Below is a small trained network, with its code and all its weights. Each question gives an input and a class and asks what happens when units are switched off, that is, made to give their printed mean instead of their output.

import numpy as np


def w(rows, s, z=0):
    codes = np.array(rows[::2]) - 128.0
    scale = np.full(codes.shape[1], s)
    scale[-1] = z or s
    return codes * scale


def norm(h):
    return h / np.sqrt((h * h).mean(-1, keepdims=True) + 1e-5)


def f(y):
    return y / 2 * (1 + np.tanh(0.7978845608 * (y + 0.044715 * y**3)))


def log_softmax(a):
    a = a - a.max(-1, keepdims=True)
    return a - np.log(np.exp(a).sum(-1, keepdims=True))


def net(x, mask):
    res = np.array(x, float).reshape(1, 3) / 4 @ E
    u = 0
    for l in range(3):
        y = f(norm(res) @ A[l][:, :-1].T + A[l][:, -1])
        res = res + np.where(mask[u : u + 9], y, B[l][:, -1]) @ B[l][:, :-1]
        u += 9
    return log_softmax(norm(res)[-1] @ U[:, :-1].T + U[:, -1])


A, B = {}, {}
E = w([
[183,217,107,172,147],'x0',
[119,142,143,168,2],'x1',
[138,51,229,129,65],'x2',
],0.00085)
A[0] = w([
[143,122,18,86,192,181],'0.n1',
[139,178,135,151,84,196],'0.n2',
[214,178,139,192,154,124],'0.n3',
[62,100,162,61,140,135],'0.n4',
[176,98,176,171,154,1],'0.n5',
[122,136,141,113,112,215],'0.n6',
[7,82,176,70,49,246],'0.n7',
[91,118,145,142,128,135],'0.n8',
[123,115,173,138,136,43],'0.n9',
],0.002,0.00094)
B[0] = w([
[79,173,55,160,63,203],'0.n1',
[133,66,136,179,65,177],'0.n2',
[110,140,183,163,52,156],'0.n3',
[93,121,137,168,75,150],'0.n4',
[174,148,168,67,155,81],'0.n5',
[119,121,113,101,80,174],'0.n6',
[214,9,128,166,3,255],'0.n7',
[187,143,86,97,135,133],'0.n8',
[143,139,139,59,162,93],'0.n9',
],0.0016,0.00096)
A[1] = w([
[154,62,252,150,134,125],'1.n1',
[139,153,134,193,57,200],'1.n2',
[177,183,178,140,184,197],'1.n3',
[106,143,118,143,135,53],'1.n4',
[126,111,141,130,122,167],'1.n5',
[118,15,139,31,191,109],'1.n6',
[131,130,145,142,130,178],'1.n7',
[102,121,98,120,156,3],'1.n8',
[68,105,120,105,132,128],'1.n9',
],0.0034,0.00052)
B[1] = w([
[110,157,11,95,140,252],'1.n1',
[108,50,123,149,146,250],'1.n2',
[203,58,122,87,106,159],'1.n3',
[92,116,67,139,134,117],'1.n4',
[139,152,114,125,110,145],'1.n5',
[126,142,154,254,85,222],'1.n6',
[121,111,118,107,114,142],'1.n7',
[122,180,121,150,135,108],'1.n8',
[190,163,160,129,149,134],'1.n9',
],0.0024,0.0011)
A[2] = w([
[121,111,115,111,102,252],'2.n1',
[66,152,181,195,129,14],'2.n2',
[109,28,144,121,2,137],'2.n3',
[150,172,130,137,63,182],'2.n4',
[57,198,99,87,156,11],'2.n5',
[154,121,110,17,117,83],'2.n6',
[197,150,120,171,165,191],'2.n7',
[143,130,155,129,91,254],'2.n8',
[51,164,101,189,94,130],'2.n9',
],0.0035,0.00056)
B[2] = w([
[185,130,133,145,173,150],'2.n1',
[88,98,237,109,199,126],'2.n2',
[210,122,32,225,71,255],'2.n3',
[151,45,163,109,127,145],'2.n4',
[136,184,58,152,155,125],'2.n5',
[128,138,253,67,202,118],'2.n6',
[106,56,121,137,66,148],'2.n7',
[155,97,99,144,170,145],'2.n8',
[154,128,155,76,197,165],'2.n9',
],0.0022,0.0033)
U = w([
[208,38,59,233,24,193],'0',
[205,96,219,1,170,132],'1',
[40,91,247,196,200,116],'2',
[50,250,34,108,228,195],'3',
[59,180,214,58,78,17],'4',
[45,169,207,57,83,17],'5',
[58,190,216,62,74,2],'6',
],0.0071,0.0062)

Each question gives the input, the list of numbers given to net, and the class t.
The units are the neurons (one row each of A and B). Each row of codes is followed by its name. A weight is (code - 128) times the scale printed after its matrix; where a second scale follows, it is the last column's (A, B and U).
mask holds one flag per neuron, layer by layer. A switched-off neuron (its flag False) gives its mean, the last column of its row in B, instead of its output. The means were averaged over made-up inputs and are rounded, as every weight is.
A unit's drop is (log p(t) with every unit on - log p(t) with that unit switched off) / (log p(t) with every unit on - log p(t) with every unit switched off).
The circuit of an input: a set's keep is (log p(t) with only the set's units on - log p(t) with every unit switched off) / (log p(t) with every unit on - log p(t) with every unit switched off). Starting from the 12 units with the biggest drops (on a tie, the unit counted first), units are removed one at a time, each time the one whose removal leaves the highest keep (on an exact tie, the one counted first), for as long as the keep stays at least 0.8.
units of the circuit, in order: the units of the circuit, biggest drop first
most important unit: the unit with the biggest drop
k most important neurons: the k neurons with the biggest drops, biggest first
top k neurons in layer l: the k neurons of layer l with the biggest drops, biggest first
drop of u: that unit's drop, to one decimal
input [2,8,-8], class 3: top 2 neurons in layer 2 : [2.n3 2.n9]
input [-8,1,-8], class 3: most important unit : 2.n3
input [-8,-5,-5], class 2: units of the circuit, in order : [1.n6 2.n2 2.n3]
input [4,-3,3], class 1: 2 most important neurons : [1.n3 2.n6]
input [6,-8,3], class 1: units of the circuit, in order : [1.n3 2.n3]
input [-5,-8,-1], class 2: units of the circuit, in order : [1.n6 2.n3 2.n2]
input [3,-1,-3], class 3: 2 most important neurons : [2.n3 0.n7]
input [8,-4,5], class 1: units of the circuit, in order : [2.n3 0.n7 1.n3]
input [1,-1,0], class 3: units of the circuit, in order : [0.n7 2.n3]
input [-4,-5,1], class 2: 4 most important neurons : [1.n6 2.n2 2.n3 1.n3]
input [-1,-8,3], class 2: 4 most important neurons : [2.n3 1.n6 2.n2 0.n7]
input [-3,-8,4], class 2: 3 most important neurons : [1.n6 2.n3 2.n2]
input [-5,-2,-3], class 2: top 3 neurons in layer 1 : [1.n1 1.n6 1.n3]
input [5,1,-5], class 3: units of the circuit, in order : [2.n3]
input [-6,-4,-4], class 2: 4 most important neurons : [1.n6 1.n1 2.n2 2.n3]
input [1,-3,0], class 3: 3 most important neurons : [0.n1 2.n3 1.n6]
input [3,5,-8], class 3: 2 most important neurons : [2.n3 0.n7]
input [-6,-2,-3], class 2: 2 most important neurons : [1.n3 2.n2]
input [7,-4,3], class 1: top 2 neurons in layer 1 : [1.n3 1.n6]
input [4,1,-5], class 3: most important unit : 2.n3
input [-7,-7,1], class 2: top 3 neurons in layer 1 : [1.n6 1.n3 1.n2]
input [4,-5,2], class 1: drop of 2.n3 : 0.6
